Below are the code and all the weights of a small trained network. Each question names an input and a target symbol and asks about switching units off, where a switched-off unit gives its printed mean instead of its output.

import numpy as np


def w(rows, s, z=0):
    codes = np.array(rows[::2]) - 128.0
    scale = np.full(codes.shape[1], s)
    scale[-1] = z or s
    return codes * scale


def norm(h):
    return h / np.sqrt((h * h).mean(-1, keepdims=True) + 1e-5)


def f(y):
    return y / 2 * (1 + np.tanh(0.7978845608 * (y + 0.044715 * y**3)))


def softmax(a):
    e = np.exp(a - a.max(-1, keepdims=True))
    return e / e.sum(-1, keepdims=True)


def log_softmax(a):
    a = a - a.max(-1, keepdims=True)
    return a - np.log(np.exp(a).sum(-1, keepdims=True))


def net(x, mask):
    ids = ['ΓΞΣΨεθμτφ'.index(c) for c in x.split()]
    T = len(ids)
    res = E[ids] + P[:T]
    u = 0
    for l in range(3):
        q, k, v = (norm(res) @ M[l].T for M in (Q, K, V))
        z = softmax(np.where(np.tri(T) > 0, q @ k.T / 4**0.5, -1e9)) @ v
        res = res + np.where(mask[u], z, O[l][:, -1]) @ O[l][:, :-1]
        u += 1
        y = f(norm(res) @ A[l][:, :-1].T + A[l][:, -1])
        res = res + np.where(mask[u : u + 8], y, B[l][:, -1]) @ B[l][:, :-1]
        u += 8
    return log_softmax(norm(res)[-1] @ U[:, :-1].T + U[:, -1])


Q, K, V, O, A, B = {}, {}, {}, {}, {}, {}
E = w([
[133,145,203,120,132,72,225,134,115],'Γ',
[61,126,116,217,89,136,154,152,223],'Ξ',
[75,86,193,115,46,193,89,124,102],'Σ',
[82,197,92,141,179,78,101,210,126],'Ψ',
[54,90,212,136,192,179,140,137,76],'ε',
[192,197,72,149,204,73,141,139,155],'θ',
[253,142,71,124,112,125,148,88,165],'μ',
[178,122,136,104,24,151,174,59,129],'τ',
[148,124,83,134,102,164,20,117,148],'φ',
],0.0051)
P = w([
[125,132,153,85,160,143,100,113,78],'0',
[150,228,226,179,123,151,132,111,189],'1',
[91,18,13,94,116,135,196,123,156],'2',
[170,179,195,246,82,101,114,143,106],'3',
[133,94,124,68,155,201,192,175,254],'4',
[94,112,68,208,66,38,140,83,54],'5',
[203,173,184,153,166,160,98,161,225],'6',
],0.0049)
Q[0] = w([
[162,121,216,198,137,157,142,197,141],'L0H0',
[150,160,177,117,138,123,97,119,98],'L0H0',
[201,175,214,140,112,154,107,144,215],'L0H0',
[128,174,107,254,67,23,122,81,25],'L0H0',
],0.035)
K[0] = w([
[132,79,67,157,106,67,132,139,71],'L0H0',
[94,145,102,88,154,125,113,128,144],'L0H0',
[108,65,23,111,102,87,130,98,52],'L0H0',
[150,70,86,2,188,205,171,159,219],'L0H0',
],0.037)
V[0] = w([
[103,129,72,232,98,135,124,131,233],'L0H0',
[188,126,99,81,51,183,57,80,116],'L0H0',
[128,148,75,125,221,116,22,159,110],'L0H0',
[251,154,87,107,169,76,178,94,132],'L0H0',
],0.024)
O[0] = w([
[175,119,103,226,73,71,112,214,130,239],'L0H0',
[168,75,58,97,103,233,154,133,36,224],'L0H0',
[84,151,2,100,166,46,87,106,97,2],'L0H0',
[205,22,102,77,203,118,148,112,224,30],'L0H0',
],0.014,0.0061)
A[0] = w([
[109,147,59,158,213,19,87,103,178,132],'L0N0',
[176,79,50,101,52,80,113,147,59,92],'L0N1',
[174,124,165,242,103,137,124,83,32,171],'L0N2',
[48,188,209,150,126,106,203,153,26,63],'L0N3',
[127,23,105,127,192,88,133,142,139,4],'L0N4',
[81,138,106,70,128,159,136,86,130,91],'L0N5',
[157,97,229,102,152,42,94,106,169,119],'L0N6',
[70,253,129,136,109,27,124,110,142,158],'L0N7',
],0.018,0.0036)
B[0] = w([
[78,107,142,71,5,183,155,159,124,202],'L0N0',
[82,142,106,181,187,177,125,131,169,225],'L0N1',
[137,145,140,108,98,156,133,204,168,252],'L0N2',
[158,144,78,136,62,143,46,62,190,227],'L0N3',
[218,179,114,158,104,61,108,124,155,162],'L0N4',
[154,158,147,140,172,54,119,158,75,169],'L0N5',
[79,162,105,181,103,172,150,110,183,215],'L0N6',
[168,8,162,171,166,148,86,157,130,234],'L0N7',
],0.023,0.014)
Q[1] = w([
[119,115,146,134,134,91,109,97,94],'L1H0',
[82,153,148,84,169,87,149,120,61],'L1H0',
[210,107,94,232,63,173,143,248,251],'L1H0',
[104,160,97,100,132,134,167,124,121],'L1H0',
],0.031)
K[1] = w([
[134,118,136,133,93,112,164,143,135],'L1H0',
[145,116,117,182,95,157,175,179,154],'L1H0',
[87,84,161,22,188,44,62,68,3],'L1H0',
[172,130,136,154,109,133,147,170,95],'L1H0',
],0.022)
V[1] = w([
[147,104,87,188,105,139,74,168,30],'L1H0',
[95,198,183,211,173,200,174,119,73],'L1H0',
[66,198,86,55,99,143,167,81,97],'L1H0',
[102,101,254,116,46,138,123,160,118],'L1H0',
],0.019)
O[1] = w([
[186,192,71,192,46,97,251,127,151,154],'L1H0',
[184,167,91,197,196,215,104,89,170,124],'L1H0',
[96,27,28,146,222,158,148,133,137,247],'L1H0',
[94,225,149,84,142,152,115,168,249,72],'L1H0',
],0.012,0.014)
A[1] = w([
[202,117,182,138,252,25,156,111,201,232],'L1N0',
[231,134,107,78,204,57,112,158,153,183],'L1N1',
[113,121,122,101,153,109,141,81,96,52],'L1N2',
[123,113,96,156,88,48,45,19,167,81],'L1N3',
[72,199,87,117,246,135,155,155,108,140],'L1N4',
[120,178,176,116,210,75,79,48,103,62],'L1N5',
[176,130,92,143,179,83,164,87,46,2],'L1N6',
[91,152,125,146,140,100,113,100,110,77],'L1N7',
],0.018,0.0034)
B[1] = w([
[69,104,132,226,23,178,118,85,96,248],'L1N0',
[131,107,150,178,6,163,129,96,112,181],'L1N1',
[155,139,116,145,83,128,145,151,141,150],'L1N2',
[179,120,78,37,218,170,123,169,134,243],'L1N3',
[86,80,151,188,80,187,104,134,219,255],'L1N4',
[169,149,192,185,187,21,94,108,163,178],'L1N5',
[160,90,110,204,203,127,167,159,99,191],'L1N6',
[144,108,113,137,117,115,122,142,126,129],'L1N7',
],0.019,0.0057)
Q[2] = w([
[93,10,126,185,28,254,66,171,187],'L2H0',
[101,167,141,111,163,103,132,144,88],'L2H0',
[120,118,155,85,40,248,184,161,183],'L2H0',
[101,132,109,77,237,77,120,129,91],'L2H0',
],0.024)
K[2] = w([
[157,186,67,36,215,86,146,1,57],'L2H0',
[152,82,121,111,129,113,149,162,171],'L2H0',
[100,147,153,154,225,64,82,110,101],'L2H0',
[204,133,146,66,97,157,109,180,176],'L2H0',
],0.022)
V[2] = w([
[28,133,130,183,56,125,154,174,155],'L2H0',
[14,190,158,60,166,99,70,118,48],'L2H0',
[153,252,78,134,95,59,88,69,178],'L2H0',
[82,88,128,208,213,74,110,150,152],'L2H0',
],0.022)
O[2] = w([
[152,115,57,71,102,194,118,89,136,40],'L2H0',
[149,86,71,159,107,123,139,197,248,137],'L2H0',
[122,114,97,165,113,177,58,227,67,9],'L2H0',
[223,103,137,122,81,92,79,112,145,116],'L2H0',
],0.017,0.012)
A[2] = w([
[132,153,72,148,163,96,158,108,141,4],'L2N0',
[107,125,102,74,147,167,131,95,110,175],'L2N1',
[96,85,136,209,24,182,109,131,186,156],'L2N2',
[133,151,125,97,142,71,171,189,79,79],'L2N3',
[85,109,100,88,127,171,149,77,120,145],'L2N4',
[81,66,133,122,128,107,128,152,113,41],'L2N5',
[129,159,80,123,134,128,129,99,73,99],'L2N6',
[71,147,174,125,113,21,114,63,6,125],'L2N7',
],0.023,0.0048)
B[2] = w([
[92,141,66,170,144,109,168,53,160,135],'L2N0',
[116,157,181,198,83,82,132,184,165,141],'L2N1',
[110,177,111,54,214,53,132,59,28,253],'L2N2',
[87,112,112,107,174,182,83,157,171,128],'L2N3',
[160,154,178,200,97,58,151,205,153,148],'L2N4',
[96,150,107,133,104,141,144,68,47,141],'L2N5',
[172,149,61,155,130,218,116,119,92,139],'L2N6',
[235,100,77,90,180,222,184,251,228,139],'L2N7',
],0.017,0.034)
U = w([
[164,85,149,88,203,155,1,94,170,223],'Γ',
[58,174,218,149,174,113,180,61,180,148],'Ξ',
[200,81,204,82,148,202,207,192,113,130],'Σ',
[125,229,137,80,37,178,95,113,68,164],'Ψ',
[203,69,79,186,102,107,163,33,71,101],'ε',
[74,143,31,166,196,194,150,183,108,198],'θ',
[20,35,138,64,104,68,116,140,57,98],'μ',
[145,125,59,55,71,70,158,139,232,68],'τ',
[170,165,179,212,122,29,95,228,124,2],'φ',
],0.0069,0.00086)

Each question gives the input, a string of symbols that net reads in full, and the target symbol t.
The units are the heads (4 rows each of Q, K, V and O) and the neurons (one row each of A and B). Each row of codes is followed by its name. A weight is (code - 128) times the scale printed after its matrix; where a second scale follows, it is the last column's (O, A, B and U).
mask holds one flag per unit, layer by layer, with each layer's heads first. A switched-off unit (its flag False) gives its mean, the last column of its rows in O or B, instead of its output. The means were averaged over made-up inputs and are rounded, as every weight is.
A unit's drop is (log p(t) with every unit on - log p(t) with that unit switched off) / (log p(t) with every unit on - log p(t) with every unit switched off).
The circuit of an input: a set's keep is (log p(t) with only the set's units on - log p(t) with every unit switched off) / (log p(t) with every unit on - log p(t) with every unit switched off). Starting from the 12 units with the biggest drops (on a tie, the unit counted first), units are removed one at a time, each time the one whose removal leaves the highest keep (on an exact tie, the one counted first), for as long as the keep stays at least 0.8.
units of the circuit, in order: the units of the circuit, biggest drop first
top k neurons: the k neurons with the biggest drops, biggest first
top k neurons in layer l: the k neurons of layer l with the biggest drops, biggest first
drop when u is switched off: that unit's drop, to one decimal
input Ξ Σ φ φ ε Ψ μ, target Ψ: units of the circuit, in order	[L2H0]
input Σ φ Γ τ ε ε, target Γ: units of the circuit, in order	[L0H0; L0N7; L0N3]
input Γ φ Γ θ, target Γ: units of the circuit, in order	[L0H0; L1H0]
input Σ Ξ Ξ Γ, target φ: top 2 neurons	[L0N0; L0N3]
input Γ Ξ θ μ, target Γ: units of the circuit, in order	[L0H0; L1H0]
input φ Ψ Σ φ Ψ τ, target μ: units of the circuit, in order	[L0H0; L0N0]
input τ τ θ, target Ξ: units of the circuit, in order	[L0H0; L2H0]
input Σ Σ Ψ Ψ, target μ: top 3 neurons in layer 0	[L0N0; L0N3; L0N7]
input φ φ Γ ε Ξ, target Γ: top 3 neurons	[L0N3; L0N7; L1N3]
input Ψ Σ Ξ, target τ: top 2 neurons	[L0N0; L0N3]
input θ Γ φ, target μ: units of the circuit, in order	[L1H0; L0H0]
input θ Σ μ φ Γ Σ, target μ: units of the circuit, in order	[L0H0; L1H0]
input φ θ τ Ψ θ Ξ, target τ: top 2 neurons	[L0N0; L0N4]
input Σ Ξ φ μ φ Ξ ε, target φ: units of the circuit, in order	[L0H0]
input Ψ Ψ Σ Γ Ξ Γ, target τ: top 2 neurons	[L0N0; L0N3]
input ε θ μ Γ ε, target φ: top 2 neurons in layer 0	[L0N3; L0N5]
input ε Γ θ φ θ μ φ, target φ: top 2 neurons in layer 0	[L0N3; L0N7]
input Γ θ Ψ, target τ: top 2 neurons in layer 0	[L0N0; L0N4]
input ε φ Γ Ψ, target Ξ: top 3 neurons	[L0N7; L0N6; L2N2]
input ε Ξ τ Ξ θ τ, target τ: units of the circuit, in order	[L0H0]
input ε Σ τ τ θ, target φ: top 2 neurons in layer 0	[L0N3; L0N7]
input τ Γ τ μ Ξ Σ, target φ: top 2 neurons in layer 0	[L0N0; L0N2]
input Ψ ε ε φ, target Γ: drop when L0N3 is switched off	0.5
input θ φ ε τ Ψ Σ φ, target Ψ: drop when L0N3 is switched off	0.2
input τ Ψ Γ Σ, target Ξ: drop when L0H0 is switched off	2.0
input θ φ Ξ μ Ψ, target μ: drop when L2N4 is switched off	0.0
input μ φ Ξ τ ε, target Σ: top neuron in layer 2	[L2N7]
input ε μ Ψ φ θ μ θ, target φ: top 2 neurons in layer 1	[L1N3; L1N4]
input ε Ξ Σ Ψ Γ Ψ, target φ: top 2 neurons in layer 0	[L0N3; L0N5]
